Each row is followed by its grade, which names the range that a hidden value of the row falls in. A new part has a new value, new ranges and new names.
[   5   43 -143  148   41   11  124    3   55  159  -42   24   24   35
  -92  -71   61   34   61  -39   22  153  137 -122  120   32 -237 -120
   96 -138  -20  -93 -136  126   18  -51 -100  -90   17 -200  -53  104
  108   91   16  -92   82] : D
[  60  111   37 -101 -113  -29 -173 -145  -57 -196  103  180   84   42
   88  118  111   53   51  108   35  -35 -141  242 -181  -41  109   33
  106  -70 -145  128  -71    8    6  -32  -81   84  -30   74  139  -64
   42  -28  -45  142 -132] : Q
[ -58 -205  -71 -181   -3 -192  -10  -23  -50   19 -121   99   83   87
  178    3   38 -134    2  -77 -277  109  -17  -16 -146  -40  -87 -112
   -8 -124  -80  261  -67 -108  -24 -101  146  -45  -64  113  -36 -125
  -71  -53   -3  108  -25] : Q
[ 135  -65 -111  -45  -38  -83 -140   57    3 -110  -74   54  -40  -96
  -82   32  -48   39  112   34  -81  -94  -17   20 -143 -168   15   61
 -108    7 -169   -5  120   35  105   -4  162   90  -32  108  189  -90
  -89  -87   39  -83  -14] : H
[  90  -49  -70  -62  -36   40   54  -41  -12  -55 -165   -6  -56  -60
   38    6   62   42 -152   20   21 -154  -72    6 -150 -113   85  126
  -75   29  -63   17   99  206   21  -23   70  142   30  120   88  -65
 -100 -110   15  -55   -2] : G
[ 128  -48    3  -36   57  -34   -8 -110   37  -15  -64   41  -21   -5
  137   50   65  -10 -144   41  -10 -121  -95   18 -367 -151  177  -80
  -37  -60  -89  193   76  106   71  -13  204  157  -14   57   85  -28
  -11 -162 -134   43  -67] : H
[ -32    8   29  165   32   15 -111  -52    5  -26    8  -51   18  -35
   -1   85  -20  105   22  -47   10    1   11 -117   14 -181 -125   19
 -121   70  -15  -14  203  -17  -13   99  210   12  149  139   46 -178
  -72  -72   58 -129   33] : D
[ 206 -155   15   11  285 -125  -42  -62   65  -17 -168   -8  -98 -147
  -24  -18   36  -52  -69   56 -145  -56  -65 -150 -117  -84  159  -83
  -31    8 -110  121   91   49  153 -150  195   39  -30   43   34  -30
  -49  -61 -123  -52   65] : C
[-111  -21  -66  -94 -348  117   64   -1  -93 -127 -156  -79  -18    0
   36  -32   53  158  -66  -68   98 -115    2  109   32  -59 -174  252
  -18   33  -24 -198   89  241  -52  101  -85  119  -11  165   79  -97
  -66 -142  181 -142   25] : G
[ -20   51  148  -37  -82   56 -142 -209  -24 -165   72  110   73   22
   16  107   35   97   37  -41   75  -24 -132   90  -32   22   84   74
   92  -45  -26  -19 -112    1    7    4   25   60   45   81   65 -125
   55  -17  -46  -15  -79] : C
[   8  137 -179  178 -134   24  -58  -25  -22   38  102  135   52   74
 -204 -114 -335    5   42   62   44   53   26   60  -31 -178   85 -160
  -32 -115  -52  -94  -57    7  123 -212   85  193   54   80 -157   25
   15   10   63   94   10] : T
[  19  -31  128 -166  -74   47 -182  -53   34 -149  127  115   29  -23
 -126   27   30   64   -6   -3   67  -51 -135   92  -73   38  238  125
   56   -1   -8  -31 -114   82   50   17   99   27   48  135   51  -88
  -74  -92 -121  -96  -75] : Q
[-114 -252   83 -176   -9 -156 -152  -45  -37  -17  -32  116  109   66
   68   37   28  -97  152 -181 -297  137  -53  -49  -46   45  -68  -71
   27 -118  -42  118 -137 -162   -4  -73  248 -146  -25  153  -24 -170
  -11  -61  -36  -19  -18] : H
[ -37 -131 -129   -2   14   81  226   45   28  200 -195    4  -23  -55
 -202 -182  183   29   47 -184    1   60  182 -199  242  216 -221   50
  127 -162   -4 -274 -223  308   75 -134  -50 -183  -57 -169  -16  181
   96   97   16 -241  178] : D
[  70  -48  128 -147 -135   -3 -190  -82   -6 -191   13  100   -7  -96
 -176   -2   -7  110   71  -31  100  -13 -130  116  -10   76  185  189
  120   15  -33 -134 -102  100  100    7   37   48   10  132  104 -118
    4  -93  -46 -129  -20] : Q
[ -55 -131   43  -23  145  -88 -187  -55   58  -17  178   58  114  106
   13  142  -50  -79  270  -77 -356  105  -20 -165   90  -53  -44 -116
  -36  -63  -29  129 -133 -211  -20    8  211 -209   77  119 -111 -200
  -74  -35  -13  -24  -13] : H
[-212   66   -8   -7 -292   66   34 -203 -187 -194  -40  -52   54   97
  156  -31  135  181  -64  -67  198  -52  140   88  164   29 -239  198
   82   35  -22   21  142  100  -11   18 -143   50 -146  108   48  -55
   16    3  153   79   48] : T
[-153 -134  124 -136   30   50 -143  -10  -19  -31  105   85   93   64
   -6   28  134  -61   17  -66 -213   -9 -105  -23   42   39   67    5
   -8  -48   -7   18 -108    2  -53 -117  162 -151   67  211  -93  -65
  -97  -44  -80  -54  -23] : G
[ -69 -166   57  -90   39 -121 -182   -8   83   48  135  109  137  114
   68  137  -99  -90  164 -140 -282  131  -69  -90 -192 -117  -24 -178
  -76 -132   -7  172 -131 -223  -39  105  375  -90  115  124  -45 -236
  -76 -134  -79  -57 -100] : H
[ -34   86 -138  121 -181  -41    0   16  -57  103  -37  122   59   24
 -109 -156 -158   15  -45   25   88  156   24  119  -94 -110  -67 -168
   58 -154  -57  -90  -38   63   66 -166   28  146   43   51  -97   41
   73  -22   57   62   35] : T
[ -78 -186  103 -258  -60  -41   -6 -122  -73  -64 -137  118   62   52
  149   -8  173  -82  -83  -91 -172   -4 -152   86 -113  115   62   13
  115 -132  -48   91 -190   54  -25 -168   36  -17  -72  124  -21  -50
   22  -58  -81   41  -43] : F
[  19  113 -252   72  -36   22  -30  165    9   18   21  164    6    4
 -260 -138  -77    6  -16  102   74   36   87   35   44  -81  -61  -64
  -73  -68 -111  -82  -34   68   65 -231  -64   79  -22  -96   28  168
  -75  196   -2  -27  -19] : F
[  69  -30 -234  104   -3  -30   99   80   29  128 -191   75  -19  -83
 -274 -116  -83   49  107 -118   49  149  147 -168  187   33 -224   47
   -5  -72  -29 -205 -105  113   69  -94  -12  -38   52 -138   51   10
   15  155  110 -194  116] : D
[-217   42   23  -43 -363  153   27  -20 -102 -118  -49 -100   35   31
  109  -24  103  170  -83  -25   91  -97  -13  177   21  -85 -230  121
   35  -34  -41 -215   86  200  -77  113  -92  105  -11  190   15  -54
  -20 -171  148 -103   14] : C
[-146   24  281  -61  -98  174 -121 -200   -3  -97  159   66   90   81
   52   65  119   82 -124  -64  103  -60 -188  101  -88   49  178   28
  103  -56   70  -46 -126   96  -44   11  104   38  102  152  -64  -62
   44 -119 -156  -58  -91] : F
[ -28   95 -118  -36 -311  143  -23   30   14 -108   84  -42   29   53
   49  110  -58  153   44   29   51 -186  -21  135 -168 -252  -83  124
 -114  -25  -77 -120   75  163  -49  258   44  175   74  156  111 -135
 -115 -227  138 -109  -86] : H
[-122  174  -84  235 -232   40 -299   99  -77  -66  248  120   63   61
 -333 -174 -447   27   77  151   11   82  -35  179   65 -271  106 -192
  -86  -21  -62 -225   90  -91  119 -281  127  201   96  291 -252   10
  -53  -36   96   68   17] : T
[  51  169  112   25 -146  171 -272  -48   -8 -223  150  128   25 -122
 -245  103  -21  202   65   57  210 -132 -180  165   13  -80  172  244
  -23   71  -63 -264   10  115   25   46   43  124  192  192  180 -133
  -62  -26   13 -175  -78] : F
[-138   43  -89  115 -288   -3 -130    1 -176  -30  -27  151   38   37
 -249 -285 -331  -11  -44   23   48   85  -16  185   42  -95   91 -121
   20  -87  -58 -208   20   18  160 -438   86  222  -44  253 -215   77
   53    7   95  123   75] : T
[ -91   40 -106   82  -44   71   64   87   24  125  -63  103   31  -32
 -226 -153  -15   69 -155  -92  228  124   96  -76   68   19 -121   -6
  -31  -63   44 -134  -49  116   12  -94   68   35   94  -82    5   75
  -53  154  -38 -160   28] : C
[ -31   61  -20   -5 -108   39   34  -92  -65 -103  -59  -36   -2   57
  186   17  174   74 -150   92   53  -79  -36  116 -101  -94  -70   24
   36    5  -75   88  121  156  -44   -7 -127   98  -52   60   31    7
    1  -87   19   65  -24] : G
[ -20 -112  186   67  253  -78 -118  -34   19   23  -12  -42  -40  -35
   71  -78  229  -48 -214   86  -75   43  -65  -70 -113  -41   94 -210
   40   29  -35  181  188   48   59 -175  169  -68  -28   77  -93   92
    8  -90 -237   -6   54] : G
[-119  151    8   63 -199  105   38  -93   -8 -104   29  -91   41   75
  181   82   47  184 -180   34  215  -27   -7   89  -78 -174 -185   49
  -22   32   21   30  144   86 -119  242  -78  163   85   55   31 -133
  -71 -109   64  -42  -67] : C
[-114   96 -127  183 -101   11  -56   34  -92   14  -32  122   35   47
 -208 -183 -131   30  -48    9  112  150   74   25  154  -40 -119  -87
  -11  -29  -24 -113   31    3   48 -306  -43   75    0    3  -99  104
   32  187   53   25   50] : D
[ -24  141 -139  215   -6  -19 -151  106   56   11  184   92   38   56
 -257  -98 -223   22  145  114   -9  149   88    4  106 -140 -104 -253
  -11  -93  -86 -113  -45  -91   96 -154  -14   34   -4  -84 -114  110
   19  114   -7  -26    4] : C
[ -75   -3  -46   12 -198   43  -41  -87  -98 -165  -42  -60    3   50
   65   18   43  104  142  -12  -78 -105   48   60  103  -65 -190   85
   28  -20 -118 -113   70   89   31  -18  -82   28 -127  102   43  -34
   48  -77  154  -25   45] : D
[-227   20  102  -29 -296  108    2  -67  -54  -92    9  -94   38   96
  142  -20  108  172 -196  -77  225   -9    9  105  -73  -55 -154   84
   29   30   72  -27  136  142  -84  186   11   97    4  115    4  -71
  -20 -172    9  -93  -34] : H
[  44  192  160   93 -102  129 -240 -180  -27 -229  227   33   25  -69
 -161   76   15  209  113  112  184  -74 -106  139  138  -24  161  170
  133   70  -46 -191   10  121   75   43  -81   39  107  179   31 -105
   33  -82   26  -54   15] : T
[  -4  115 -141  125    5   26   58   48   83  104   30   90   34   31
 -146  -78  -45   57  -73    7  176  138   97  -52   -1  -43 -125 -126
   12 -104    0  -32  -90   60   19  -26  -27   52   54 -189  -10   89
    0  128  -60  -80  -18] : C
[ -12   31   45  -28   14  -21 -185 -121  -16 -101  174  124  116   62
   38  138   41    9  159   23 -129   11  -75   43  -21  -58   44  -22
   30  -64  -90  104  -85  -84   -6  -15   78  -62   57  134   14 -136
  -24  -25  -11   72  -61] : Q
[ -32   17  257   50  -45   85 -226 -217  -10 -216  129    6    9  -10
 -150   42    4  151  149  -51   76   17 -101    7  231  116  100  125
  167   61   37 -192  -90   37   74  -23  -33  -55   26   94  -39  -98
  115  -34  -38 -135   34] : D
[ 136  -29  -11   66  165  -46  -53 -120   51  -32  -46   39  -28  -26
   41   76    3   17  -95    5   27  -72  -31 -122 -200 -146  126  -27
 -110   36  -47  205  138   11   72  -17  236  103   41   20   99  -87
  -62  -34 -106   -6  -38] : G
[ -57    4 -123  141 -103    2   43  -23  -16  121  -70   83   44   29
 -171 -124 -121   49   59 -138   93  156  118  -79   72    5 -152  -77
   38 -123    7 -145  -89   60   77 -115   80   20   19  -60  -46   34
  101   70   50  -72   73] : H
[ 156 -203  167   88  386 -127 -109 -157   70   32  -93  -20  -78  -94
    7  -12   44  -87  -92    0 -171   -2 -100 -230 -130  -53  261 -176
   -8   30  -28  194  115   -5  163 -198  342  -28   13   88  -79  -38
   20 -105 -223  -24   83] : G
[ -68 -334   42 -366  -54 -194   18 -118 -103 -107 -254  123   28  108
  195  -75  170 -156  -12 -148 -286   61  -60   40  -79  214  -16  -13
  158 -145  -76  222 -220  -30   36 -261  -11  -70 -293   16   -8   -3
   68    0  -91   97  -25] : D
[ 100  147   50  -64 -137   62 -218 -147   21 -147  234  207  109   10
  -21  194  -48  101   92   38  109 -133 -149  181 -284 -143  222   87
  -11  -88  -98   41  -89   12   35  133  182  158  139  147  183 -183
  -40 -121  -49   14 -174] : T
[-204   64   91   38 -209   86   20 -154  -99 -110  -26  -75   48  107
  222    9  156  140 -171  -27  149  -18    4  102  -22  -53 -197   26
   61    1   10   27  134   97  -82   64  -75   87  -36   82   -9  -38
   45  -87   34   14  -16] : F
[ -55  -67  123 -128 -130   43 -117 -140 -104 -129  -79  132   68  -60
  -28   26   82   45   58  -92  -53  -45 -158  117   17   75   60  133
   97  -86  -81 -145 -135   68   23 -135   58   16   25  212   67 -113
   41  -29   29  -41   -2] : C
[ -24   78 -116  138  -27   21   85  -51   27   89   10   55   29  113
  -53  -92  -23   17   -2    1   55  120   92  -33   36    2 -128 -177
   98 -142  -14  -29 -132   84   41 -127 -104   22  -47 -179 -106  140
  131   78  -30   12   21] : D
